What each symbol does to the elements:
* | λ τ ε
j773 | j543 j552 j25
j543 | j171 j501 j545
j139 | j973 j135 j355
j736 | j125 j704 j309
j552 | j501 j378 j40
j827 | j82 j352 j212
j998 | j703 j525 j739
j55 | j105 j815 j688
j65 | j984 j309 j839
j658 | j815 j62 j816
j281 | j312 j858 j736
j378 | j699 j880 j586
j302 | j159 j453 j930
j688 | j658 j854 j121
j816 | j854 j530 j743
j738 | j661 j186 j455
j273 | j692 j804 j527
j450 | j183 j971 j880
j453 | j810 j624 j139
j973 | j624 j320 j497
j586 | j769 j957 j734
j671 | j146 j183 j699
j212 | j995 j216 j506
j320 | j527 j659 j865
j480 | j40 j920 j818
j984 | j736 j52 j602
j618 | j355 j661 j109
j641 | j258 j82 j855
j216 | j757 j281 j463
j527 | j397 j987 j156
j426 | j109 j455 j82
j545 | j552 j232 j480
j559 | j285 j660 j281
j75 | j829 j46 j62
j146 | j49 j25 j450
j602 | j309 j819 j543
j186 | j621 j855 j896
j306 | j273 j397 j320
j621 | j641 j827 j575
j352 | j294 j559 j216
j171 | j819 j489 j552
j197 | j118 j273 j624
j799 | j865 j641 j186
j463 | j510 j736 j65
j475 | j511 j839 j39
j25 | j545 j40 j971
j739 | j220 j177 j551
j880 | j591 j105 j957
j451 | j688 j816 j703
j291 | j39 j49 j671
j899 | j474 j302 j176
j829 | j734 j595 j512
j987 | j618 j738 j426
j240 | j896 j847 j559
j82 | j774 j294 j995
j303 | j899 j898 j118
j397 | j804 j618 j659
j455 | j600 j896 j294
j661 | j799 j621 j600
j769 | j880 j55 j80
j37 | j908 j197 j453
j39 | j91 j773 j146
j506 | j493 j463 j76
j309 | j52 j483 j171
j595 | j451 j121 j998
j692 | j930 j344 j397
j220 | j525 j755 j936
j105 | j818 j75 j658
j46 | j595 j703 j365
j815 | j75 j512 j854
j279 | j303 j176 j197
j355 | j497 j799 j738
j376 | j53 j911 j899
j258 | j426 j774 j827
j854 | j62 j147 j362
j591 | j971 j818 j55
j734 | j80 j451 j46
j474 | j911 j159 j898
j176 | j898 j930 j273
j510 | j281 j125 j984
j159 | j37 j810 j56
j62 | j512 j365 j530
j818 | j354 j829 j815
j855 | j827 j995 j103
j147 | j365 j739 j53
j786 | j475 j91 j291
j294 | j240 j285 j757
j743 | j362 j376 j755
j810 | j197 j306 j973
j135 | j320 j156 j799
j91 | j839 j543 j49
j80 | j957 j688 j595
j183 | j25 j480 j591
j995 | j352 j757 j493
j936 | j177 j279 j37
j898 | j302 j56 j692
j819 | j483 j671 j501
j344 | j139 j497 j618
j49 | j773 j545 j183
j551 | j936 j908 j159
j56 | j453 j973 j344
j289 | j506 j380 j242
j847 | j103 j506 j660
j983 | j739 j936 j911
j40 | j232 j586 j354
j365 | j998 j220 j983
j511 | j65 j602 j91
j755 | j314 j899 j279
j530 | j147 j983 j376
j314 | j376 j474 j303
j839 | j602 j171 j773
j757 | j559 j312 j510
j920 | j586 j80 j829
j957 | j55 j658 j451
j600 | j186 j575 j240
j911 | j551 j37 j302
j575 | j855 j212 j847
j125 | j858 j786 j52
j704 | j786 j39 j483
j865 | j156 j258 j621
j699 | j450 j591 j769
j804 | j344 j355 j987
j354 | j920 j734 j75
j624 | j306 j527 j135
j312 | j660 j242 j125
j121 | j816 j362 j525
j489 | j671 j450 j378
j908 | j279 j118 j810
j512 | j46 j998 j147
j483 | j291 j146 j489
j52 | j704 j291 j819
j896 | j575 j103 j285
j971 | j480 j354 j105
j232 | j378 j769 j920
j285 | j847 j289 j312
j703 | j121 j743 j220
j156 | j659 j426 j641
j380 | j463 j984 j511
j177 | j755 j303 j908
j501 | j489 j699 j232
j497 | j135 j865 j661
j362 | j530 j53 j314
j525 | j743 j314 j177
j118 | j176 j692 j306
j774 | j455 j240 j352
j659 | j987 j109 j258
j493 | j216 j510 j380
j242 | j76 j511 j786
j660 | j289 j76 j858
j858 | j242 j475 j704
j103 | j212 j493 j289
j53 | j983 j551 j474
j76 | j380 j65 j475
j109 | j738 j600 j774
j930 | j56 j139 j804

The rows follow the links: the fewer symbols apart two elements are, the more alike their rows tend to be.

Each row is also shifted at random along 8 hidden directions that mean nothing.

Some elements, each with a row of numbers:
j660: -52 -9 -44 -4 22 -14 -27 -15 -4 -15 -39 -24 -28 -11 29 -1 39 -60 25 -36 -40 -49 1 2 -3 25 20 -13 -31 37 32 -3 -41 42 -28 -25 50 16 9 -22 -15 -22 76 -32 5 24 24 -15 11 -2 -42
j156: 0 3 -1 7 -7 2 9 11 28 -32 2 -39 -13 -7 52 25 22 28 30 53 6 -64 13 4 42 -10 -17 10 16 0 -6 37 -36 20 2 39 21 42 -16 17 -12 -25 34 -27 -50 -26 -23 52 22 21 18
j450: 61 -5 25 7 10 -20 -23 16 35 6 26 -25 -17 -19 10 29 13 54 -26 6 18 -43 -34 6 23 22 23 -9 21 1 -42 37 32 -10 23 2 -22 -3 15 31 12 -6 -5 -27 2 -60 -44 34 38 60 8
j135: -43 11 9 27 34 -42 13 48 41 -39 -54 -26 4 -36 30 41 8 -3 -55 -32 -29 -11 -40 -2 -34 -2 4 33 -37 62 -42 35 55 -12 -11 49 -6 8 -30 23 -16 -5 24 0 -1 -91 -7 -2 41 67 3
j847: 39 16 -4 12 7 -21 12 -12 -31 -26 -16 14 -1 6 -6 -26 -11 -31 0 19 24 13 66 -3 11 -18 21 -41 25 -41 -14 -42 2 -47 33 15 -13 6 16 -23 -25 3 -2 -1 8 12 -16 -22 16 25 5
j75: -73 -16 19 -22 -5 -5 -42 11 -17 -6 0 -12 25 25 -20 55 -43 -24 50 -38 -21 -6 -16 7 -31 16 -18 2 -19 15 21 75 56 39 -20 -17 77 -38 19 1 28 21 32 3 13 -24 35 -13 -11 6 12
j774: 9 20 7 0 -26 19 5 6 9 5 4 27 22 -1 -3 -38 11 -20 46 22 38 29 73 -15 -8 24 -29 -5 57 -37 -16 -18 7 -35 27 61 -42 6 12 -12 -3 29 20 9 -46 15 -4 22 14 0 15
j799: 46 15 -31 39 11 -7 5 0 -19 -22 -27 -19 26 -30 12 -6 -2 -35 -5 10 -10 10 -17 -16 22 -10 -23 36 -20 12 -26 -10 -14 24 -15 56 13 28 -27 4 -11 -24 13 -8 6 -22 14 -9 11 8 8
j397: 98 19 -4 30 15 12 50 -19 -46 -19 14 6 -34 -5 45 -11 10 4 7 54 17 22 5 -32 38 -48 -10 21 3 -40 -9 -30 -34 17 9 15 -8 34 -41 -3 -15 -29 3 -3 -2 42 -13 11 4 -9 14
j380: 33 1 -46 -3 11 9 -8 -6 14 6 -20 -6 -1 -5 2 3 27 -13 37 0 -36 -3 1 4 -5 16 16 -13 -25 -2 22 3 -14 17 4 2 7 29 23 -25 -2 28 48 -36 -15 28 3 -11 5 6 -40
j493: 24 6 -39 10 27 -14 -8 -20 -33 -9 -29 0 7 7 4 -2 -12 -32 5 5 -4 0 5 -13 21 5 13 -22 17 -26 0 -12 7 -10 25 1 9 13 30 -37 -2 1 30 -33 20 10 -15 -22 22 21 -21
j171: 17 8 -13 0 13 34 -8 -9 -3 33 4 30 -22 1 -7 3 23 -26 33 -48 -3 20 -49 -43 -18 35 -10 3 8 9 10 45 41 20 3 -27 -7 -34 20 -22 37 22 55 -25 19 17 24 11 -1 -6 -48
j306: 55 9 -2 20 39 -9 48 -6 -29 9 -20 9 -3 -11 57 -28 11 -34 -57 -26 27 -10 -40 -23 23 44 -20 48 94 34 -41 -21 10 -7 0 33 -32 1 -38 -8 26 -54 31 1 24 -28 -17 44 38 -10 8
j25: -53 -12 11 8 6 -9 -53 -2 29 24 11 -11 -33 -28 2 4 29 14 -47 -44 6 -36 -71 -21 13 22 9 9 -15 40 -19 18 3 19 -19 -41 -14 -29 8 29 5 -33 -10 -18 28 -35 -6 10 16 17 -19
j621: 18 17 -14 22 -14 5 10 1 -20 -41 -16 -1 25 -6 -17 -6 -15 -37 46 28 -4 27 47 -11 2 -39 -19 -2 -35 -18 0 -1 -8 6 -3 47 30 12 -10 -5 -21 7 10 10 -14 6 33 -22 -19 3 10
j855: 50 31 0 13 9 -14 13 4 5 -17 -39 -19 19 -2 18 8 -9 -67 13 -5 11 -40 25 2 15 23 -18 -5 46 31 -18 43 7 -13 7 53 26 5 -5 -14 -17 -5 47 -23 -7 -48 -4 17 35 38 12
j865: -55 0 -29 32 15 -10 -19 22 3 -5 -35 10 56 -32 -3 -14 -5 -9 -30 -23 2 45 -35 -28 -11 33 -27 46 18 2 -52 -17 55 -15 7 72 -43 5 5 2 24 -2 13 7 1 -53 0 -1 28 18 -2
j641: -53 8 -27 23 -12 8 -15 2 0 -19 -25 -7 60 8 -27 22 -53 10 3 36 18 3 -24 -26 41 -22 -39 1 17 -21 -17 47 30 -20 26 43 10 -2 24 -10 15 0 -22 -17 0 -57 -6 5 5 20 7
j930: -33 10 28 9 12 -15 56 26 12 -39 -24 0 -10 9 9 30 -21 19 -43 3 0 -3 -9 -1 -13 -50 4 0 -17 26 -4 29 31 -36 3 1 2 -13 -36 9 -10 -8 -26 23 7 -45 0 3 -10 18 7
j545: -22 -5 32 1 -6 -9 -26 16 31 -6 27 0 -54 -23 -5 7 43 28 1 -20 1 -6 2 -5 -26 -10 31 -20 -54 7 -5 3 9 4 -6 -33 -14 -20 -1 32 -16 5 -3 7 -3 4 8 -3 -5 26 -11
j146: 79 0 26 14 15 -23 21 13 -2 -44 11 -3 -30 -8 -13 28 -3 14 2 -5 9 -14 13 4 -3 -30 47 -43 -29 -2 -17 30 46 -24 23 -14 15 -22 -1 12 1 1 -1 3 24 -31 5 -5 -8 57 -4
j511: 140 -2 -33 27 12 -23 25 -8 8 -15 -18 -10 40 -25 -35 -42 -8 -14 -52 -6 13 -23 7 34 41 23 37 -28 39 22 -34 -41 -5 -46 17 33 -22 9 7 -4 15 -28 -33 3 34 -51 -5 0 -8 16 -10
j103: -34 14 1 -14 3 -4 -10 -6 12 3 -21 -5 -32 6 40 -11 35 -45 33 -7 10 -48 45 -5 0 31 -4 -21 44 11 13 9 -26 -4 4 1 7 6 12 -18 -22 -5 66 -30 -29 12 -11 23 34 13 -9
j973: -20 19 5 21 23 5 28 9 -7 15 -18 30 -9 -14 20 -20 15 -9 -49 -24 6 52 -38 -42 -22 2 -20 47 9 10 -29 -26 27 -15 0 19 -55 -8 -31 0 1 -6 -2 14 11 -2 -4 1 18 -8 -6
j692: -9 34 46 -12 -3 21 65 36 51 -3 2 15 -35 16 21 44 11 51 5 32 -6 28 5 -13 -45 -53 -9 4 -33 -5 10 53 29 -32 20 6 -33 5 -29 6 -29 57 -3 4 -48 2 -22 18 4 25 3
j455: 21 20 -16 23 -3 -4 8 1 -17 -35 -30 -6 48 7 -23 14 -46 -34 21 23 11 7 20 -11 21 -27 -23 -14 8 -15 -14 33 26 -20 19 51 27 2 7 -14 -4 6 0 -8 2 -40 10 -12 1 27 12
j281: 44 -2 -22 -1 5 -12 3 -2 17 -16 -6 -8 2 0 -1 -4 7 25 8 35 1 -18 40 20 17 -1 35 -43 14 -33 -3 -21 -6 -34 36 13 -18 31 31 -17 -9 16 5 -24 -19 1 -33 -1 17 32 -12
j595: -89 -30 37 -27 -14 -26 -34 -4 -33 -6 20 2 6 24 -4 -8 -29 -15 0 -28 28 -28 36 25 -5 26 3 -15 50 1 3 -15 13 -4 -12 -27 32 -39 11 9 18 -30 -13 36 20 -7 10 4 -7 -20 35
j816: 44 7 49 -33 -1 -7 2 -2 -11 35 29 0 -30 20 33 -1 8 -12 12 -3 4 -5 38 25 -25 22 1 7 28 -5 10 -15 -22 13 -8 -23 5 3 -14 6 -27 15 18 6 -16 45 -22 5 23 -10 33
j312: -22 -19 -49 12 21 -23 -18 -14 -26 -31 -29 -4 20 0 -10 -6 -18 -9 -9 -2 -5 -15 6 4 26 6 30 -35 16 -20 -3 -26 12 -21 22 -1 11 10 39 -28 15 -16 8 -19 27 -14 -7 -20 7 19 -24
j786: -28 -2 -33 -7 -16 36 -10 -8 35 23 0 17 10 1 -41 -11 17 10 22 -11 -8 10 -22 -12 -5 10 -2 -22 -18 2 26 18 -2 -7 4 -21 -19 -14 32 -17 21 29 -3 -14 -7 13 21 0 -29 -22 -49
j530: -34 -30 33 -37 14 -40 -3 14 -9 -5 12 -13 -7 20 43 11 -7 26 -11 -5 9 -38 38 49 -15 42 27 -7 70 -8 -6 -24 18 -14 10 -7 4 9 8 4 14 -9 18 16 -11 -8 -38 24 33 10 37
j575: -28 37 4 5 -8 2 -8 -5 26 11 -41 -6 -14 -18 7 -23 30 -89 2 -35 -9 -15 21 -14 -21 8 -26 10 -26 58 10 7 -44 9 -33 13 8 -8 -22 -1 -56 -1 32 -10 -12 2 23 -16 14 -1 -8
j76: -95 -13 -19 -13 -31 -1 -26 -9 69 -7 -3 -35 -28 -9 -13 -9 34 37 -22 28 -8 -83 13 28 34 -28 30 -50 -42 26 36 -8 -90 -10 -12 -47 2 15 20 13 -36 -25 -45 -19 -23 -3 -10 1 -24 -8 -29
j105: -58 -2 27 -10 -24 -2 -66 16 54 54 8 -7 6 -40 -23 -30 42 -33 -27 -75 -16 8 -25 12 -52 59 -17 43 -43 71 -14 -15 -16 34 -58 -2 -22 -25 -14 46 -18 4 -7 24 -5 -11 30 -14 1 -18 7
j804: 23 7 14 3 15 10 45 26 -14 -22 11 37 -20 4 42 7 22 35 44 29 16 62 40 -26 -36 -4 -4 16 27 -60 -18 -13 58 -22 38 48 -45 20 -13 -8 15 39 50 13 -43 30 -17 29 22 19 8
j109: 29 18 -17 15 5 12 0 21 14 -5 -21 -6 32 -16 23 6 13 -22 42 6 -6 17 5 -14 -11 34 -35 35 19 0 -24 29 29 11 5 80 -9 27 -2 -5 8 26 65 -16 -41 -22 1 24 32 24 4
j769: 49 -28 -13 12 -2 2 -44 -11 -53 -3 36 1 29 -7 -26 -4 -23 8 36 0 7 32 -10 -5 16 18 -3 10 0 -44 -20 -14 29 36 1 9 22 -6 21 8 43 -7 3 9 25 9 19 -7 -14 -3 13
j984: 10 -28 -42 7 2 -17 2 -4 1 -42 -14 -14 34 1 -33 -1 -20 14 2 7 2 -45 11 27 38 5 34 -51 22 -3 3 1 12 -30 21 5 20 2 35 -17 39 -20 -10 -4 18 -39 10 5 -24 12 -23
j365: 3 4 43 -15 2 -33 10 7 -6 -5 10 -17 -9 23 -10 38 -49 37 -49 30 -9 2 10 34 -6 -63 28 -21 -40 -14 6 -4 -3 -21 6 -39 18 1 -9 15 -47 13 -74 12 19 -6 -38 -44 1 23 36
j815: -23 -14 40 -17 -12 -23 -23 13 -11 -12 11 -15 20 16 -20 28 -40 -11 14 -20 6 -20 18 29 -14 7 1 -12 7 14 -3 33 35 2 -9 -6 47 -31 7 16 9 2 -9 23 14 -35 12 -7 -6 14 36
j302: -5 -9 9 5 -2 -11 57 10 1 -27 -10 0 40 19 -22 4 -59 46 -73 27 23 -7 -16 22 32 -36 2 -5 41 7 -14 -3 16 -60 18 12 -14 -8 -15 3 22 -28 -86 33 22 -59 -16 10 -24 -9 23
j995: 60 30 16 1 -13 -7 25 -21 -3 -27 -3 -25 -39 17 28 -1 5 -28 27 56 26 -66 73 9 49 -40 7 -48 18 -13 18 13 -71 -14 13 -5 30 20 -7 -9 -56 -19 4 -27 -21 14 -22 11 12 20 17
j512: -66 -12 14 -22 13 -13 -40 -4 -37 39 -2 14 30 24 -3 10 -40 -29 -15 -53 8 11 -39 -7 -19 56 -25 22 62 6 -8 18 54 8 -4 -18 14 -41 23 -12 36 2 15 3 34 -15 -3 -2 24 -10 14
j309: 25 -9 -13 1 -4 9 14 15 15 -9 0 38 35 2 -53 -14 -9 21 15 -15 15 38 19 0 -22 22 22 -39 28 -25 -12 1 76 -59 42 22 -41 -24 39 -19 49 43 -2 15 4 -20 12 4 -21 16 -28
j755: -25 -32 -10 -23 7 -12 12 6 -8 3 4 -7 20 12 18 1 -10 34 -16 7 -16 -5 2 39 -7 21 11 16 28 -2 10 -35 -9 2 -7 0 1 24 -3 -3 22 -6 -7 19 -9 11 -13 10 -3 -29 13
j527: -86 11 -14 12 28 15 -4 22 8 14 -30 18 -4 -11 36 25 18 3 -2 -29 -22 44 -68 -55 -36 18 -36 56 -11 8 -14 32 54 19 -1 22 -26 1 -7 -10 17 20 54 -17 -10 -9 -1 10 34 11 -24

Start here and follow the symbols in turn, left to right. Where do you end up?
Answer with the element's name.
50 4 -52 1 14 23 1 -5 16 10 -29 -5 15 -8 -18 12 18 -37 43 -31 -49 4 -31 -2 -17 25 4 -1 -39 32 26 37 5 31 -12 2 26 10 13 -28 16 32 60 -33 2 11 33 -13 -13 -1 -54
ε τ ε τ ε τ: j957
85 26 -10 45 26 -19 35 9 -19 -48 -30 -23 -10 -30 17 21 -2 -23 -13 19 -34 31 -9 -13 -3 -66 4 28 -89 10 -20 -7 -8 22 -15 38 23 34 -53 14 -46 -8 2 1 9 -9 14 -40 3 34 8
ε λ ε λ λ: j621
-85 12 15 -5 -29 0 -12 23 42 -25 -23 0 -16 -25 9 -30 55 -61 53 -28 -11 -8 81 9 -54 13 -16 2 -39 41 14 -12 -32 11 -39 36 10 2 -24 15 -43 10 52 28 -56 15 48 0 -9 -8 1
λ ε ε λ τ: j506
-23 17 -28 15 38 30 26 -9 -33 33 -29 27 6 12 31 13 -13 -27 -24 -31 -6 37 -100 -66 3 17 -52 61 35 17 -5 38 39 22 -4 1 -9 -15 -16 -31 36 -9 39 -22 30 -4 4 14 22 -24 -24
τ λ ε ε ε: j774
-35 -16 1 5 8 -5 57 -7 -52 -64 -10 -2 -6 31 15 26 -44 8 -1 25 13 -32 1 -2 38 -54 -1 -15 21 -3 21 24 7 -7 4 -17 57 -13 -25 -14 28 -53 -15 23 28 -19 22 16 -36 -20 10
τ τ λ τ λ: j355
-4 -32 -8 -29 -5 11 29 9 -22 1 25 25 27 21 10 -21 -5 47 29 24 1 40 45 34 -22 25 7 12 51 -50 10 -58 12 -11 16 22 -24 28 4 -16 44 21 4 39 -32 47 -6 20 -18 -44 14
τ τ τ λ λ τ τ: j320
55 27 -24 20 10 -3 0 -29 -29 19 -11 29 7 -6 -23 -48 -7 -26 -33 17 20 53 21 -27 14 -18 10 -19 8 -47 -16 -71 -18 -41 29 5 -52 10 19 -26 -32 11 -34 -13 22 38 -25 -44 15 4 -13
τ τ ε τ ε λ: j773
15 10 -28 -3 13 -1 -5 -8 6 1 -13 2 -4 5 4 6 5 3 21 23 -8 0 18 -4 5 -2 17 -30 1 -33 8 -3 0 -15 30 0 -8 24 32 -28 -14 28 24 -38 -15 21 -26 -13 22 25 -25
τ τ τ λ λ τ: j91
32 -17 20 1 7 -18 -30 -4 26 2 27 -45 -57 -26 49 12 51 10 -11 -16 14 -108 -29 11 43 40 21 -1 28 47 -15 32 -37 38 -21 -29 20 -2 -8 36 4 -61 34 -34 1 -35 -17 57 32 26 3
τ ε τ λ: j734
42 0 11 -22 5 -5 46 35 26 -12 0 -10 18 19 -6 54 -26 61 11 41 -49 40 15 46 -48 -43 21 2 -57 -18 17 15 24 -8 11 12 7 37 -14 1 -16 69 -19 12 -35 10 -18 -25 -12 15 15
ε λ λ ε ε τ: j397
-13 -6 -44 -6 -7 22 -10 -2 15 -3 -1 17 13 5 -34 3 6 29 49 23 -22 35 19 -1 -14 -14 20 -37 -40 -45 28 -7 8 -11 26 -7 -11 19 43 -27 8 53 9 -17 -23 40 5 -23 -22 1 -41
ε τ λ λ τ τ λ: j146
43 29 -14 8 -2 24 11 -1 -21 -5 -17 14 33 19 -3 14 -26 -35 69 26 11 32 28 -28 0 0 -38 -2 29 -38 -1 46 37 -9 32 54 12 7 19 -34 6 44 48 -23 -23 4 2 5 16 19 4
τ ε ε ε: j984
-17 1 -3 -3 -7 4 42 9 12 -8 -14 -3 19 6 -27 13 -25 19 -36 11 -41 33 -17 22 -23 -59 4 14 -76 24 27 -9 -22 1 -25 -14 12 9 -35 7 -19 13 -61 33 4 8 19 -40 -47 -33 0
ε λ ε τ ε: j987
-85 23 21 -4 -28 2 -12 37 82 -5 -26 -12 12 -18 2 2 30 -9 10 -5 0 -23 34 7 -32 13 -25 4 -12 38 -8 35 -3 -24 -7 49 -23 3 -4 19 -35 26 15 2 -59 -43 0 18 16 25 8
λ τ τ λ ε ε ε: j984
-51 -11 35 -33 8 -24 -16 22 31 52 6 18 -10 -16 26 -43 42 4 -55 -50 -9 31 22 34 -71 66 17 35 25 22 -16 -88 -9 -14 -20 -2 -73 8 -13 18 -20 19 -3 37 -21 29 -27 -5 33 -20 16
τ τ τ λ: j908
36 1 33 -6 -18 -9 -29 24 15 11 20 1 19 -21 -32 -2 4 -15 24 -32 -15 44 27 22 -56 20 3 13 -44 11 -15 -5 30 16 -20 22 -1 -14 -7 30 -10 41 -2 32 -10 0 26 -26 -9 10 25
ε τ τ τ λ: j220
11 6 20 10 19 -7 51 22 -18 -43 -7 18 -35 -7 39 5 21 2 17 6 -1 34 38 -13 -35 -28 6 12 -18 -15 -8 -17 26 -8 4 25 -9 12 -38 1 -9 5 36 29 -18 18 11 5 3 12 8
λ λ ε τ τ: j426
-11 -38 -2 -26 -3 -9 29 1 -7 -22 15 -23 11 23 26 8 -14 53 1 40 -3 -48 24 53 26 4 15 -4 47 -10 21 -19 -32 0 -2 -4 23 32 -7 2 26 -27 -13 15 -19 2 -18 35 -15 -29 24
ε τ ε ε λ τ: j659
